Here is a tiny trained network, its code and every weight. The questions are about switching its units off for an input and a target symbol, where a switched-off unit gives its printed mean instead of its output.

import numpy as np


def w(rows, s, z=0):
    codes = np.array(rows[::2]) - 128.0
    scale = np.full(codes.shape[1], s)
    scale[-1] = z or s
    return codes * scale


def norm(h):
    return h / np.sqrt((h * h).mean(-1, keepdims=True) + 1e-5)


def f(y):
    return np.maximum(y, 0)


def softmax(a):
    e = np.exp(a - a.max(-1, keepdims=True))
    return e / e.sum(-1, keepdims=True)


def log_softmax(a):
    a = a - a.max(-1, keepdims=True)
    return a - np.log(np.exp(a).sum(-1, keepdims=True))


def net(x, mask):
    ids = ['ΓΘΛΨδεημπστ'.index(c) for c in x.split()]
    T = len(ids)
    res = E[ids] + P[:T]
    r = norm(res)
    for j in range(2):
        rows = slice(4 * j, 4 * j + 4)
        q, k, v = (r @ M[0][rows].T for M in (Q, K, V))
        z = softmax(np.where(np.tri(T) > 0, q @ k.T / 4**0.5, -1e9)) @ v
        o = O[0][rows]
        res = res + np.where(mask[j], z, o[:, -1]) @ o[:, :-1]
    y = f(norm(res) @ A[0][:, :-1].T + A[0][:, -1])
    res = res + np.where(mask[2:6], y, B[0][:, -1]) @ B[0][:, :-1]
    return log_softmax(norm(res)[-1] @ U[:, :-1].T + U[:, -1])


Q, K, V, O, A, B = {}, {}, {}, {}, {}, {}
E = w([
[55,32,69,115,79,141,89,135],'Γ',
[121,124,38,131,62,148,113,72],'Θ',
[26,130,101,218,118,117,72,204],'Λ',
[107,110,80,193,43,171,157,88],'Ψ',
[168,212,145,147,149,180,55,56],'δ',
[38,192,203,150,138,171,153,121],'ε',
[133,129,67,185,165,255,187,139],'η',
[48,56,86,139,104,66,170,111],'μ',
[152,94,150,234,206,104,185,107],'π',
[105,223,72,91,214,95,110,85],'σ',
[92,13,163,146,238,149,167,178],'τ',
],0.019)
P = w([
[87,66,64,185,188,134,133,7],'0',
[91,141,101,113,88,88,135,172],'1',
[102,141,94,112,100,96,149,153],'2',
[105,155,117,112,105,112,152,153],'3',
[109,153,106,120,115,119,142,145],'4',
[108,160,102,135,126,119,139,142],'5',
[99,147,100,146,132,122,141,136],'6',
[89,155,97,158,136,126,140,132],'7',
[97,153,97,167,150,132,139,115],'8',
[95,160,92,179,162,138,142,108],'9',
[85,149,92,180,168,141,142,97],'10',
[66,146,91,191,163,136,150,89],'11',
],0.012)
Q[0] = w([
[74,110,145,128,170,165,175,60],'h0',
[9,126,59,130,222,185,183,42],'h0',
[89,98,106,211,249,186,48,37],'h0',
[74,148,91,150,97,125,142,113],'h0',
[235,114,153,114,43,93,115,194],'h1',
[187,153,199,44,81,76,165,207],'h1',
[36,55,184,130,150,177,7,13],'h1',
[137,185,114,39,50,147,146,255],'h1',
],0.0065)
K[0] = w([
[100,107,129,130,131,117,124,97],'h0',
[84,97,110,173,163,109,115,60],'h0',
[125,95,121,178,145,142,75,80],'h0',
[121,138,95,178,138,124,149,89],'h0',
[160,88,140,85,6,83,65,131],'h1',
[203,106,152,86,27,96,124,141],'h1',
[107,137,111,172,120,144,153,111],'h1',
[164,151,157,102,114,143,119,169],'h1',
],0.014)
V[0] = w([
[84,123,132,130,144,45,165,159],'h0',
[184,179,138,233,153,135,157,137],'h0',
[145,127,103,130,166,114,253,96],'h0',
[129,142,100,162,30,75,157,124],'h0',
[202,93,125,198,141,57,149,150],'h1',
[119,86,211,174,58,172,127,117],'h1',
[166,194,124,192,67,68,104,59],'h1',
[105,118,210,119,175,23,141,127],'h1',
],0.031)
O[0] = w([
[87,163,146,135,143,23,176,166,253],'h0',
[195,175,185,215,189,118,103,178,255],'h0',
[225,144,166,124,127,92,199,49,180],'h0',
[128,133,63,206,107,58,139,78,123],'h0',
[212,86,95,134,91,63,70,196,78],'h1',
[132,89,167,203,39,152,200,159,72],'h1',
[146,252,107,107,20,77,86,125,26],'h1',
[116,88,215,138,85,95,21,76,158],'h1',
],0.018,0.0096)
A[0] = w([
[139,236,40,153,12,167,139,136,51],'n0',
[127,173,98,23,145,117,92,109,4],'n1',
[90,103,226,151,104,121,60,55,111],'n2',
[37,53,66,6,55,173,131,127,68],'n3',
],0.02,0.0037)
B[0] = w([
[95,13,164,169,170,169,23,77,168],'n0',
[132,61,133,235,109,164,155,155,179],'n1',
[120,119,147,130,76,70,1,118,244],'n2',
[176,190,199,25,36,153,89,238,159],'n3',
],0.014,0.011)
U = w([
[107,110,114,41,63,123,130,161,180],'Γ',
[139,73,53,125,102,147,108,44,148],'Θ',
[25,113,90,177,145,74,93,208,176],'Λ',
[144,84,76,229,122,129,131,43,4],'Ψ',
[162,143,125,173,138,239,36,156,52],'δ',
[59,182,253,172,101,157,173,98,120],'ε',
[144,151,117,133,194,162,226,165,180],'η',
[80,104,103,91,101,4,211,69,83],'μ',
[219,153,185,169,118,53,108,164,152],'π',
[105,227,138,32,221,86,83,79,138],'σ',
[127,13,216,90,212,92,137,146,90],'τ',
],0.0067,0.0039)

Each question gives the input, a string of symbols that net reads in full, and the target symbol t.
The units are the heads (4 rows each of Q, K, V and O) and the neurons (one row each of A and B). Each row of codes is followed by its name. A weight is (code - 128) times the scale printed after its matrix; where a second scale follows, it is the last column's (O, A, B and U).
mask holds one flag per unit, heads first, then neurons. A switched-off unit (its flag False) gives its mean, the last column of its rows in O or B, instead of its output. The means were averaged over made-up inputs and are rounded, as every weight is.
A unit's drop is (log p(t) with every unit on - log p(t) with that unit switched off) / (log p(t) with every unit on - log p(t) with every unit switched off).
The circuit of an input: a set's keep is (log p(t) with only the set's units on - log p(t) with every unit switched off) / (log p(t) with every unit on - log p(t) with every unit switched off). Starting from all 6 units, units are removed one at a time, each time the one whose removal leaves the highest keep (on an exact tie, the one counted first), for as long as the keep stays at least 0.8.
circuit, biggest first: the units of the circuit, biggest drop first
heads that matter: for each layer, one digit per head in row order, 1 if its drop is at least 0.15 and else 0, layers parted by /
drop of u: that unit's drop, to one decimal
input π Ψ π Λ τ τ, target π: heads that matter : 11
input π σ ε π τ σ Λ η, target π: circuit, biggest first : (h0)
input Λ δ τ Λ π Θ π, target π: heads that matter : 01
input Γ τ ε Θ Ψ Λ Γ Λ Λ, target Γ: heads that matter : 10
input Λ Θ Λ Λ Θ ε Λ η Ψ, target η: heads that matter : 01
input η Λ η τ ε π Λ, target η: heads that matter : 01
input ε Λ ε σ ε τ Λ Λ δ, target ε: heads that matter : 01
input ε μ ε Λ ε ε Θ, target ε: heads that matter : 01
input τ σ Λ Γ ε ε Λ π π Θ Λ, target π: circuit, biggest first : (h1 h0)
input η μ π η Θ Λ σ σ Θ τ τ, target η: circuit, biggest first : (h1 n2)
input ε Λ σ, target ε: circuit, biggest first : (h1 n1)
input π Λ τ Λ η Λ Λ ε σ ε Ψ τ, target π: heads that matter : 10
input τ τ π τ π σ ε π Θ σ, target π: heads that matter : 11
input Λ Θ ε τ ε τ δ Λ τ τ δ, target τ: circuit, biggest first : (h1)
input σ μ Λ δ Γ, target σ: heads that matter : 01
input η τ τ, target η: drop of n2 : 0.1
input σ Λ Γ τ σ ε μ, target σ: drop of h1 : 0.8
input τ ε Λ ε Θ Γ Λ τ Λ Λ, target τ: drop of h1 : 1.1
